In the rows, zero is written as 128.
[159 107 139  83 113 135 114 101 107  72  91 106 157  77 125 120 144 106
 120 121 166 127  91 106 120  88 117 162 170 135 136 113 138 164 134 120
 120  96 149 119 114 120 132 152 166 131 105 107] => (96)
[142 161 165  79  91 170 101  86 136 137 142 130 104 119 131 130 163  88
 115 105  67 166  72  86 120 178 135 142 141 135 133 106 127 151  83 136
 139 144 117 111 122 151 167 139 126 137 127 136] => (96)
[118 170 139 125 126 168 133 123  87 105 128 124 110 157 129 138 170  84
 118 152 159 159 143 168 129 140 111 144 175 193 158 134 135 148 126  64
 106  99 127  97 116 167 184 118 110 182 127 125] => (96)
[144 127 105 115 135 108 184  76 120  92 107 102 157  79 134 118 117 124
 119 119 165 120 120 112 133  68 157 153 152 142 156 117 120 163 155 123
 120  87 143 162 134 128 140 140 129 123 117 103] => (12)
[116 165 141 150 107 152 171  76 139 161 172 166  95 173 131 110 123  99
 120 142 100 157 123 102 139 201 155 110 117 164 135  84 120 133 148  85
 133 142 100 159 142 178 168 128  92 107 153 151] => (136)
[ 38 123 124 148 105 149 100  69 144 131 158 148 110 144 100 129 171 165
  96 124  94  94 115 142 130 165 154  93  96 139 129 118 124  78 112 174
 140 169 160 183 120 142  97 127 151  68 117 129] => (45)
[121 106 129 102 106 119 135  75 141 100 120 118 152  98 123 115 150 100
 129 117 139 121  96 111 135 103 142 149 137 122 133 102 125 191 141 116
 130  88 140 137 121 132 137 149 162 109 108 103] => (51)
[ 93  99 144 136 115 152  72  77 130  85 135 119 166 101 122 120 169  83
 158 116 168 128  63 125 117  87  85 148 148 133 141 109 145 186 144 131
 115  71 172 105  92 134 118 160 173  84 107  79] => (99)
[104 122 118 141 120 136 104 110 102  92  82 109 119 117  96 176 163 133
 124 172 178  67 156 197 115 107 148 122 156 173 143 159 156 125 132 112
 117 117 154 142 108 141 132 124 158 136 112 124] => (51)
[126 157 136 126 121 144 151  69 143 128 167 132 116 118 134 134 118  91
 113 128  82 174 106  95 145 154 158 118 126 187 146  92 113 159 142 119
 120 132 105 132 143 169 182 141 101 113 145 150] => (191)
[ 89 117 130 137  81 130 171  96 163 152 171 132 129 120  97 108 121 147
  82 120 123  67 143 138 119 149 176  99 115 105 145 129 147 107 136 168
 127 159 121 172 158 152 124 130 121  60 161 153] => (96)
[ 66 146 148 132  98 164 131 113 131 140 126 131  97 150  92 119 190 154
  85 145 127  76 143 192 120 152 160 113 131 113 142 157 154  88  97 124
 142 144 155 177 136 127 117  98 141 102 125 124] => (40)
[133 150 115  84 118 132 172  67 140 120 155 117 118 107 133 133 135 114
  85  98  52 176 113  79 149 140 179 133 127 156 151  92 100 153 138 134
 125 136  87 133 154 170 184 152  85 126 135 154] => (96)
[ 94 118 140 190 111 162 105 105  87 101 124 140 116 152 105 164 147 129
 135 180 242  66 134 200  88 126 110 120 157 188 147 172 172  89 115 121
  99 118 180 154  92 133 130 130 164  98 129 114] => (12)
[124 151 112 158 137 147 165  83 124 119 167 124 124 112 142 142 114 100
 131 124 133 147 127 116 131 120 155 120 129 197 149 116 131 167 179 107
 105 110 106 123 137 181 171 137  82 117 157 141] => (99)
[ 97 148 166 151  86 129 187  84 186 151 186 150 137 145 135  61 129 104
 124 144 144 124 113 116 161 170 136 116 124  87 123  62 126 138 152 101
 147 126 128 169 157 134 106 119 143  65 170 132] => (191)
[ 70 127 129 126  78 126 187  69 150 127 169 151 144 153 132  63 144 128
 120 118 148 131 120 132 154 124 134 116 128 102 143  74 123 129 160  96
 140 120 134 186 164 143 118 129 123  81 147 110] => (96)
[177  83  97 111 122  82 174  71 112  77 109 116 148  62 120 135 109 126
 133 117 171 126 120  83 132  56 169 134 146 145 137 105 121 177 177 126
 131  90 119 144 135 140 148 169 143 102 122 124] => (51)
[129  95 154 112 102 124 119  62 144  93 142 132 140 106 122  91 140 106
 133 127 137 128  72  92 127 136 111 132 131 119 119  80 133 154 139 139
 135 118 162 146 101 120 127 145 177  83 134 119] => (110)
[ 45 142  97 155 109 142 118 115 104 119 104 153  92 162 113 141 177 169
 120 163 158  93 175 214 159 143 155  78 129 164 145 123 146  52 121  73
 149 147 149 196 145 144 120  91 132 125 126 102] => (51)
[ 89 137 122 102 121 126 128  70 150 112 146 122 134 117 127  86 164 119
  96 104  85 131 104 102 150 129 163 145 131 120 129  99 101 147 132 125
 144 112 144 152 140 126 125 128 143 115 108 101] => (45)
[118 158 114 118 122 137 186 128 139 147 102 111 105 117 114 135 139 169
  82 131 120  59 157 158 133 158 204 119 145 140 150 149 141  93 106 134
 148 158 146 197 147 124 130  95 103 133 125 123] => (12)
[132 156 162  92 131 160  64 153 135 163  68  82 116  99  94 157 203 122
  89 134  87  89 111 174 126 188 136 166 172 107 136 156 167 122  61 129
 137 148 174 121  96 106 136  90 158 182  93 107] => (108)
[125 109 103 190 113 116 140  74  97 100 132 156 112 133 104 161 108 153
 136 173 195  81 159 152  86 125 147 106 133 169 136 136 146  75 148 136
 107 150 132 173 115 152 115 153 149  73 118 140] => (136)
[ 84 140 169 108 101 153 111  99 147 109 133 126 130 148 122  83 175  91
 124 135 132 126  91 142 146 163 105 147 143 102 127  85 131 147 109  92
 137 105 175 135 112 112 132 104 167 126 134  91] => (110)
[ 19 115 160 212  51 189 117  91 124 140 178 161 102 195  99 124 182 122
 126 175 224  79 133 211  95 168  93  84 133 148 144 133 175  96 125 125
 111 122 174 158 124 141 106 104 165  60 134 128] => (40)
[124 132 116 142 118 131 170  60 139 130 172 124 114 114 122 139 127  91
 106 123 104 150 123 100 143 132 171 110 119 170 142 109 119 193 156 121
 121 110  93 118 139 190 189 153  92 112 153 156] => (51)
[116 161 184 100 103 183  92 114 209 182 169 130 115 126 145 102 177  74
 124  89  39 156  47  82 131 192 130 136 110 103 117  98 152 180  90 143
 134 136 123 118 127 140 145 117 116 111 148 134] => (99)
[133 135 129 161  89 124 183  59 136 142 188 174  86 134 136 141 105  95
 142 134 129 164 107  78 129 169 163  89 106 171 132  83 127 144 156 118
 142 131  98 132 141 180 168 149 101  86 159 158] => (51)
[141 135  98 118 132 101 213 102 117 105 106 117 122  90 122 120 136 129
 119 136 157 121 153 125 159  95 183 141 152 141 142  96 109 143 166  73
 151 102 123 159 156 135 139 123 118 142 118 110] => (51)
[131 166 105 132 153 114 173  61 116 131 154 107 111 122 131 150 124 119
  93 112  89 165 140 122 150 140 167 122 142 178 160 108 113 143 151 108
 126 132 110 130 142 184 198 133  73 153 133 138] => (108)
[191 151 127  79 151 116 197  79 127 111 131  85 110  59 121 134 104 106
  78 111  62 147 131  64 140 152 198 150 127 164 143 114  97 186 149 131
 118 128  92 117 130 163 195 134  95 157 158 158] => (110)
[129 135 115 136 144 133 173  62 116 102 168  91 136  89 115 139 108  90
  97 130  97 150 132 105 134 120 163 134 131 189 170 116 115 198 178 112
  84  92 109 109 122 184 206 142  99 136 154 157] => (110)
[140 127 108  78 140  98 160  58 139  76 103 103 166  66 125 106 106 130
 110 101 105 145 107  83 154  70 171 141 136 139 146  90 106 160 164 132
 132 119 128 175 150 127 137 157 136 107 107 119] => (191)
[ 75 157 140  85  99 164 101 111 122  90  82 139 129 148 135  97 193 117
 122 129 144 149 100 156 155 130 102 158 170 127 135  82 129 104 109  82
 159 116 169 144 127 100 118 111 150 159  90  82] => (96)
[168 117 113 173 130 120 164 130  76  93  89 130 112 110  90 174  97 141
 141 194 237  62 177 179  72 125 150 127 175 197 147 162 162  85 160 104
 101 132 143 138 102 145 136 129 145 124 117 139] => (136)
[144 217 173 107 139 191 104 150 104 112  78 116  81 145 130 148 172  78
 123 164 140 161 135 166 156 181 121 162 181 163 129 125 133 126  77  43
 133 123 136  89 122 124 168  93 118 214 133 100] => (191)
[ 95 143 132 104 108 128 149  80 143 115 117 151 125 152 126  93 150 129
 140 125 122 141 101 109 152 163 141 136 129 119 120  67 113 110 124  93
 159 127 151 181 135 126 117 130 139 111 108  91] => (136)
[180 153 105  99 145 106 201 126 114 118  75  88 100  66 116 156 121 162
  89 135 131  58 169 127 118 144 223 138 156 149 148 167 128  96 108 141
 135 153 134 186 143 119 133 107 113 156 133 129] => (12)
[142 135 133 152 117 117 165  39 151 161 198 128 116 121 129 136 114  98
 103 110  87 158 111  85 134 165 150 115 118 143 141  90 123 161 152 145
 117 139 103 129 133 178 185 150 101  97 162 161] => (108)
[186 156 122 110 157 131 168 105 130 114 134 105 117  72 140 147 117  98
 113 108 100 143 122  88 130 121 174 146 146 174 145 125 120 173 149 128
 123 115 100 110 130 163 172 141  95 149 142 137] => (99)
[112 121 169 135  94 166 110 116 186 171 156 119 120 111 107 115 184 119
 113 123  97  54  90 131 109 174 153 111 123  92 121 141 160 141  93 175
 135 148 152 154 109 134 100 110 156  68 150 127] => (99)
[149 146 146 174 119 160 150 102 135 136 176 144 100 132 141 149 134  80
 142 146 157 144 114 104 111 162 129 123 139 189 145 110 140 161 157 105
 116 117 119 108 121 171 157 132 105 102 165 143] => (99)
[155 137 135 123  94 118 168  67 167 151 181 149  97 113 142 121 112  94
 120 107  69 160  90  58 136 168 184  99 105 139 120  87 115 151 130 137
 151 151  89 138 156 161 167 139 105  98 158 167] => (51)
[ 65 138 104 156 117 142 162  25 135 118 198 120 130 155 128 125 114 106
  92 125  89 152 139 134 148 125 150 112 110 195 176  95 111 183 187 115
  83 101 100 137 140 198 211 139  78  96 175 151] => (110)
[ 94 128 118 191 101 125 148  39 147 137 232 167 114 159 126 129 112 104
 118 127 114 162 117  77 117 149 155  95  93 177 142 100 116 150 172 155
 111 130 105 138 136 186 164 161 106  42 164 177] => (45)
[146 125 162 145 125 153  73 134  99 100  93 111 109 101  85 158 175 115
 108 160 182  67 133 166  83 127 136 141 169 159 133 188 147 112  94 142
 116 127 174 114  85 116 121 116 191 136 115 123] => (45)
[ 68 129 140 126 127 145 121  93 122  89 124 106 154 140 118  86 168  95
 119 148 162 114 129 175 150 128 112 156 152 148 141 106 131 174 153  67
 109  76 169 134 109 131 152 115 154 131 131  87] => (110)
[ 29 113  83 178 115 124  70  35 110  89 154 152 142 139 120 134 128 156
 107 137 148 114 142 169 130  97 138  65 109 204 154 117 140  92 159 155
 121 144 140 180 133 173 125 159 141  48 103 130] => (191)
[102 124 153 157 103 152  79 102 117 115 125 141 118 142  95 151 140 119
 126 167 183  84 127 172 104 144 116 103 142 166 141 147 168  93 113 142
 114 143 160 145 107 137 121 132 177  81 125 132] => (191)
[ 90 154 118 134 111 148 122 112 108 110  80 128  95 128 114 154 162 165
 125 149 163  92 138 173 121 159 159 112 150 179 145 148 150  67 100 124
 151 156 171 187 131 116 118 102 124 141 105 106] => (12)
[141 130 148  99 133 141 133 115 141 110 113  93 150  93 129 102 172  86
 134 114 147 101 100 126 129 108 132 160 158 114 137 126 136 193 134 104
 116  81 153 130 119 127 123 119 150 129 124  84] => (99)
[166 152 164 121 118 158 122 162 132 134  90 114  96  98 110 147 163 127
 136 147 158  49 129 152  92 160 149 128 161 123 127 160 167 113  92 134
 143 147 161 144 111 118  98  94 156 129 128 108] => (99)
[ 44 181 142 165 105 181 145  75 148 161 179 156  96 202 140 111 171  98
 116 144 114 156 118 154 151 189 132 107 116 171 151 111 136 134 124  78
 127 120 135 159 138 166 167 108  83 116 153 120] => (12)
[ 86 141  99 114 146 125 152  79 126  72  99  95 169 113 130 117 148 112
 107 125 164 129 142 166 144  66 141 165 157 163 176 130 126 178 159  83
  98  61 149 144 127 133 165 132 120 147 109  81] => (12)
[168 145 161  70 124 128 128 126 159 137 100  93 119  72  99 135 132 134
  88 121  73  74 111 109 126 169 186 139 137 104 126 144 131 118  80 176
 145 170 134 154 134 113 121 120 155 117 130 138] => (191)
[ 52  94  76 188 102 100 178  14 146 114 187 160 149 146 138  98 120 144
 155 120 150 132 134 123 158  65 134  85 101 150 146  57 114 134 210 125
 132  93 116 191 150 173 138 161 120  44 152 134] => (51)
[ 90 131 153  93 127 144  32  70 108 105  94 117 136 130 118 125 197  97
 139 117 109 152  58 136 140 135  73 157 156 126 129 113 146 146 101 127
 146 103 188 123  95 118 135 139 169 142  75  71] => (108)
[147 150 132 130 114 131 181 126 138 160 121 127 105 113  99 118 112 165
 110 137 114  57 151 134 123 183 195 109 126 107 124 131 139  85 111 135
 151 180 123 197 150 143 114 105 120 105 139 140] => (136)
[136 117 126  93 118 130  93 103 153 136 131 113 119  75  92 141 155 158
  83 101  47  95  98  88 118 146 191 127 120 110 111 144 116 114  82 204
 161 174 147 147 110 122 117 134 155 102 106 136] => (45)
[161 130 139  71 115 124 122 100 152 111  99 124 126  70 135 102 167 120
 148  95  88 131  76  60 134 129 159 142 142 106 117  95 124 158 121 148
 173 133 147 169 131 107 106 134 146 109 107 100] => (99)
[130 136 177 119 100 170  79 137 122 134 110 130  87 132  91 138 182 132
 117 155 130  69 111 163 111 202 122 123 148 114 124 136 160  94  65 135
 151 163 179 141  89 115 118  95 178 127 126 116] => (110)
[185 173 113 118 153 127 190 102 123 126 134 120  90  94 146 139 127 120
 126 111  91 152 138  83 148 143 191 124 136 175 139 115 107 137 150 106
 149 140  96 141 152 162 162 123  69 148 154 137] => (99)
[ 95 145 139  83 115 125 131  75 162 110 127 112 155 118 128  99 146 118
 116 109  90 148  91 112 163 120 147 145 136 126 142  85 117 162 133 124
 144 109 139 161 151 129 135 142 140 104 102 103] => (191)
[ 30 134 162 142  74 167 117  97 190 174 185 132 117 173  95 102 175 132
  93 137  75  82 106 160 136 217 143 109  93  90 136 114 150 122  97 149
 124 152 155 165 127 136 125  95 142  63 156 132] => (110)
[ 58 164 131 116 132 138 155  98 161 109 122 106 157 157 128  82 154 113
 104 135 132 129 155 178 186 109 142 135 141 129 151  95 120 146 155  56
 117  94 138 165 162 131 143 107 125 131 140  95] => (191)
[ 16 147 160 145  62 158 107  78 164 151 154 181 101 203 139  76 206 110
 143 128 120 141  99 146 169 183 119  95 113 107 126  67 127 120 109  71
 177 120 162 189 149 129 105 111 149  99 126  82] => (51)
[110 158 153 108 120 147 136  90 151 126 170 113 115 135 118 114 142  83
 101 121  71 159 104 104 146 187 150 133 127 158 142 101 123 179 128 115
 128 122 128 117 128 162 193 121 104 140 154 148] => (110)
[ 69  84 107 189 120 125 104  66 124 105 179 123 154 118  81 148 127 121
 101 143 160  81 140 154  89 103 144 119 114 161 155 172 146 145 156 174
  66 112 144 130  99 162 137 165 158  48 136 140] => (45)
[159 135 119  80 122  97 197  80 154 123 139 123 115  59 121  86 124 144
 110  91  67 133 103  42 141 123 199 134 128  90 107  91  88 132 130 158
 175 149 129 173 153 117 114 130 128 119 117 121] => (45)
[141 117 185  66  96 139  94 104 158 113 118 108 132  98 112  95 174  83
 120 106  99 130  56  85 133 170 125 171 144  81 112  95 127 177  84 145
 140 110 163 112 102  94 143 130 181 121 127 107] => (110)
[148 164 139  68 131 147 107 140 140 140  63 104  92  87 113 145 178 155
  93 114  65  85 113 120 135 191 190 146 151 121 127 142 131  82  54 154
 180 183 162 177 127  91 117 101 133 167  94 118] => (12)
[ 83 130 124 127 111 144 175 103 145 136 155 100 143 119  90 110 144 142
  75 125 114  55 157 167 134 136 172 118 132 120 154 146 134 126 135 153
 118 137 129 165 149 160 138 122 122  90 142 139] => (96)
[ 80 141 168  85  84 158 145  94 170 138 130 128 130 138 121  57 200 112
  95 112  95 141  86 130 156 159 137 142 137  59 122  88 122 145 108 103
 161 121 150 157 135 103 117 107 154 109 123 106] => (40)
[137 121 194 113  73 146 149  97 182 160 156 169 116 131 122  63 149  89
 148 120 119 118  47  66 125 213 122 136 126  56  90  62 141 137  89 137
 163 142 154 163 118 112 104 134 169  72 140 117] => (136)
[103 116 126  95  97 117 184  79 162 116 163 108 169 101 111  84 128 111
  97  92 113 124 107  92 144 114 159 150 135  90 156  93 118 175 159 136
 122 102 122 143 155 142 147 150 124  84 137 129] => (96)
[113 100 113 157 116 128 145  83 150 133 161 118 137  91 103 137 128 134
 110 118 127  57 133 137 106 116 175 107 120 138 151 150 147 137 150 179
 106 133 127 157 124 156 128 142 133  52 149 134] => (99)
[108 164 126 137 145 148 153  86 122 121 170 104 126 133 120 137 136  83
  86 137 117 143 150 143 122 123 156 144 142 198 161 146 114 196 155  97
  83  86 113 102 121 190 194 123 104 151 144 137] => (45)
[ 21 168 168 140  74 193  89 132 125 160 133 156  85 210 104 105 209 134
 116 138 133  90 133 199 144 210 112  91 136 121 146 118 144  44  71 105
 157 168 174 189 153 131 106  83 141 114 133 107] => (96)
[ 48 123 156 145 112 150 130  75 171  97 174 116 155 166 114  71 174  81
 105 147 150 112 123 178 157 141 104 147 136 121 147  98 143 184 149  71
  98  68 163 128 118 138 158 117 152 103 157  91] => (110)
[141 159 135 178 123 151 186  95 111 122 157 141 105 142 138 140 112  82
 126 167 195 144 139 134 113 162 138 126 151 208 160 132 149 152 154  81
  95 106 123 128 123 165 184 125  96 128 165 142] => (12)
[ 66 114 135 113  91 134 170  59 173 122 183 118 175 128 119  63 145 100
 104  97 112 124 102 122 145 116 128 138 128  97 156  84 121 182 158 135
 109  93 124 150 146 156 150 152 134  70 140 119] => (96)
[ 85 118 158 140  74 149 146  26 170 146 225 150 124 144 108 109 142  86
 100 111  84 168  73  82 112 169 137 111  94 116 151 105 133 190 142 165
 117 111 107 115 121 181 167 169 123  33 159 161] => (40)
[106 152 134 159 113 168 126  73 109 121 147 136 114 147 134 160 144  79
 135 139 150 159 107 127 118 145 127 130 135 198 158 132 143 169 129 108
  93  95 137 119 107 160 186 143 107 132 137 130] => (12)
[161 190 117 122 148 133 198 104 118 124 126 125  88 135 135 138 109 126
 119 144 102 155 155 113 149 174 176 132 145 173 140  96 108 115 141  63
 140 144  98 152 157 170 167 116  69 176 142 136] => (136)
[ 60 129 113 122 119 141 101  84 143 129 144 122 122 132  90 129 166 156
  73 119  69  95 126 147 138 147 175 124 121 129 138 144 118  99 111 167
 136 159 147 166 126 132 124 127 141  99 107 128] => (45)
[107 179 178 112 120 200  75 128 165 150 137 123 111 152 137 136 191  69
 123 124  79 151  81 136 137 192 110 151 142 150 140 119 152 179 100 103
 126 114 137  92 107 146 157 112 120 150 128 115] => (99)
[137 105 153  98 105 130 104  73 144 108 135 138 133  87 117 107 155 128
 145 101 110 140  61  57 113 130 128 142 119 105 103  95 114 152 118 169
 153 126 156 138 102 115 105 156 177  80 103 108] => (45)
[171 191 156 157 116 144 195 125 114 132 137 159  74 143 143 139 102 100
 139 178 175 153 150 130 135 184 152 110 152 181 136  94 143 100 140  57
 130 146 109 139 148 150 158 108 105 135 169 149] => (191)
[113 172 162  60 145 158  88 131 141  96  59  87 144 105 121 109 196  88
 104 129 102 139 106 148 164 126 123 173 177 126 144 105 126 168 105  74
 142  95 167 122 120 103 130 107 161 195  78  87] => (191)
